Here is a tiny trained network, its code and every weight. The questions are about switching its units off for an input and a class, where a switched-off unit gives its printed mean instead of its output.

import numpy as np


def w(rows, s, z=0):
    codes = np.array(rows[::2]) - 128.0
    scale = np.full(codes.shape[1], s)
    scale[-1] = z or s
    return codes * scale


def norm(h):
    return h / np.sqrt((h * h).mean(-1, keepdims=True) + 1e-5)


def f(y):
    return y / 2 * (1 + np.tanh(0.7978845608 * (y + 0.044715 * y**3)))


def log_softmax(a):
    a = a - a.max(-1, keepdims=True)
    return a - np.log(np.exp(a).sum(-1, keepdims=True))


def net(x, mask):
    res = np.array(x, float).reshape(1, 5) / 4 @ E
    u = 0
    for l in range(3):
        y = f(norm(res) @ A[l][:, :-1].T + A[l][:, -1])
        res = res + np.where(mask[u : u + 13], y, B[l][:, -1]) @ B[l][:, :-1]
        u += 13
    return log_softmax(norm(res)[-1] @ U[:, :-1].T + U[:, -1])


A, B = {}, {}
E = w([
[157,124,81,255],'x0',
[130,131,127,129],'x1',
[132,49,89,126],'x2',
[119,122,138,126],'x3',
[26,180,26,121],'x4',
],0.0062)
A[0] = w([
[213,154,146,140,127],'0.n1',
[179,93,146,121,193],'0.n2',
[104,113,107,202,84],'0.n3',
[63,110,148,208,136],'0.n4',
[117,66,100,81,252],'0.n5',
[92,123,150,190,78],'0.n6',
[138,157,185,136,17],'0.n7',
[82,192,58,136,191],'0.n8',
[123,122,151,69,125],'0.n9',
[175,112,104,106,87],'0.n10',
[88,118,158,32,186],'0.n11',
[171,102,98,245,227],'0.n12',
[102,115,142,198,189],'0.n13',
],0.011,0.0038)
B[0] = w([
[80,118,153,100,165],'0.n1',
[62,140,133,102,170],'0.n2',
[178,174,172,144,161],'0.n3',
[188,176,172,141,160],'0.n4',
[97,186,134,116,193],'0.n5',
[180,155,109,141,136],'0.n6',
[124,109,112,151,127],'0.n7',
[123,118,254,113,220],'0.n8',
[159,173,118,88,154],'0.n9',
[103,135,98,106,126],'0.n10',
[133,200,123,88,208],'0.n11',
[145,203,150,93,254],'0.n12',
[202,192,158,111,173],'0.n13',
],0.0094,0.0079)
A[1] = w([
[112,120,147,70,93],'1.n1',
[100,134,95,188,67],'1.n2',
[128,88,166,123,155],'1.n3',
[128,26,140,226,107],'1.n4',
[81,58,103,111,213],'1.n5',
[19,81,132,127,139],'1.n6',
[62,185,62,146,128],'1.n7',
[165,66,104,224,163],'1.n8',
[159,80,141,166,3],'1.n9',
[123,133,255,86,140],'1.n10',
[154,164,184,123,126],'1.n11',
[104,200,192,177,162],'1.n12',
[129,142,212,130,85],'1.n13',
],0.0089,0.005)
B[1] = w([
[152,190,232,178,147],'1.n1',
[106,128,240,91,111],'1.n2',
[43,57,153,157,132],'1.n3',
[179,253,165,136,118],'1.n4',
[150,120,151,227,125],'1.n5',
[149,66,158,198,133],'1.n6',
[107,77,85,177,136],'1.n7',
[234,243,234,137,117],'1.n8',
[129,136,106,113,115],'1.n9',
[19,77,72,151,254],'1.n10',
[139,45,89,132,200],'1.n11',
[115,65,86,126,235],'1.n12',
[76,53,97,100,176],'1.n13',
],0.0065,0.0096)
A[2] = w([
[15,147,112,112,100],'2.n1',
[33,75,229,166,57],'2.n2',
[96,124,96,53,93],'2.n3',
[18,177,125,123,177],'2.n4',
[65,55,205,134,78],'2.n5',
[76,230,69,198,83],'2.n6',
[162,195,202,19,155],'2.n7',
[114,80,79,96,118],'2.n8',
[235,64,36,93,4],'2.n9',
[91,113,100,52,122],'2.n10',
[156,185,2,119,69],'2.n11',
[138,87,210,138,108],'2.n12',
[55,85,8,167,211],'2.n13',
],0.0077,0.0044)
B[2] = w([
[196,96,128,159,219],'2.n1',
[49,17,86,133,192],'2.n2',
[196,183,177,122,165],'2.n3',
[187,77,40,183,255],'2.n4',
[62,20,100,197,177],'2.n5',
[50,55,150,119,145],'2.n6',
[185,191,73,244,225],'2.n7',
[121,124,85,245,138],'2.n8',
[3,161,100,34,118],'2.n9',
[178,186,160,140,181],'2.n10',
[79,32,30,229,132],'2.n11',
[122,122,72,123,134],'2.n12',
[171,67,62,220,191],'2.n13',
],0.0058,0.0072)
U = w([
[195,254,187,47,214],'0',
[74,50,82,104,1],'1',
[177,116,58,145,139],'2',
],0.0093,0.0035)

Each question gives the input, the list of numbers given to net, and the class t.
The units are the neurons (one row each of A and B). Each row of codes is followed by its name. A weight is (code - 128) times the scale printed after its matrix; where a second scale follows, it is the last column's (A, B and U).
mask holds one flag per neuron, layer by layer. A switched-off neuron (its flag False) gives its mean, the last column of its row in B, instead of its output. The means were averaged over made-up inputs and are rounded, as every weight is.
A unit's drop is (log p(t) with every unit on - log p(t) with that unit switched off) / (log p(t) with every unit on - log p(t) with every unit switched off).
The circuit of an input: a set's keep is (log p(t) with only the set's units on - log p(t) with every unit switched off) / (log p(t) with every unit on - log p(t) with every unit switched off). Starting from the 12 units with the biggest drops (on a tie, the unit counted first), units are removed one at a time, each time the one whose removal leaves the highest keep (on an exact tie, the one counted first), for as long as the keep stays at least 0.8.
units of the circuit, in order: the units of the circuit, biggest drop first
most important unit: the unit with the biggest drop
top k neurons: the k neurons with the biggest drops, biggest first
top k neurons in layer l: the k neurons of layer l with the biggest drops, biggest first
drop of u: that unit's drop, to one decimal
input [8,-1,-4,-1,-7], class 0: units of the circuit, in order -> 2.n4, 0.n12
input [5,-3,-1,-2,-7], class 1: top 2 neurons -> 0.n11, 0.n1
input [-5,0,-4,-3,-8], class 1: most important unit -> 0.n12
input [-7,-7,5,-1,7], class 0: top 3 neurons -> 0.n11, 1.n10, 0.n9
input [2,8,-1,1,-4], class 1: units of the circuit, in order -> 0.n1, 0.n2
input [-1,-2,-8,7,-3], class 2: top 2 neurons -> 0.n8, 2.n13
input [-5,0,-8,1,-3], class 2: top 3 neurons in layer 0 -> 0.n12, 0.n13, 0.n7
input [7,0,5,-6,-8], class 1: top 3 neurons -> 0.n1, 0.n2, 0.n11
input [-4,5,-7,-7,7], class 1: top 2 neurons in layer 0 -> 0.n8, 0.n12
input [-2,2,-1,-8,0], class 0: top 2 neurons in layer 0 -> 0.n11, 0.n9
input [7,-5,0,-3,-4], class 0: drop of 1.n11 -> 0.0
input [2,-5,0,-3,-7], class 1: drop of 2.n7 -> 0.1
input [-7,-5,-2,-2,4], class 0: drop of 0.n11 -> 2.3
input [-3,-4,-5,1,-5], class 1: most important unit -> 0.n12
input [-6,0,1,-8,6], class 0: drop of 0.n9 -> 0.7
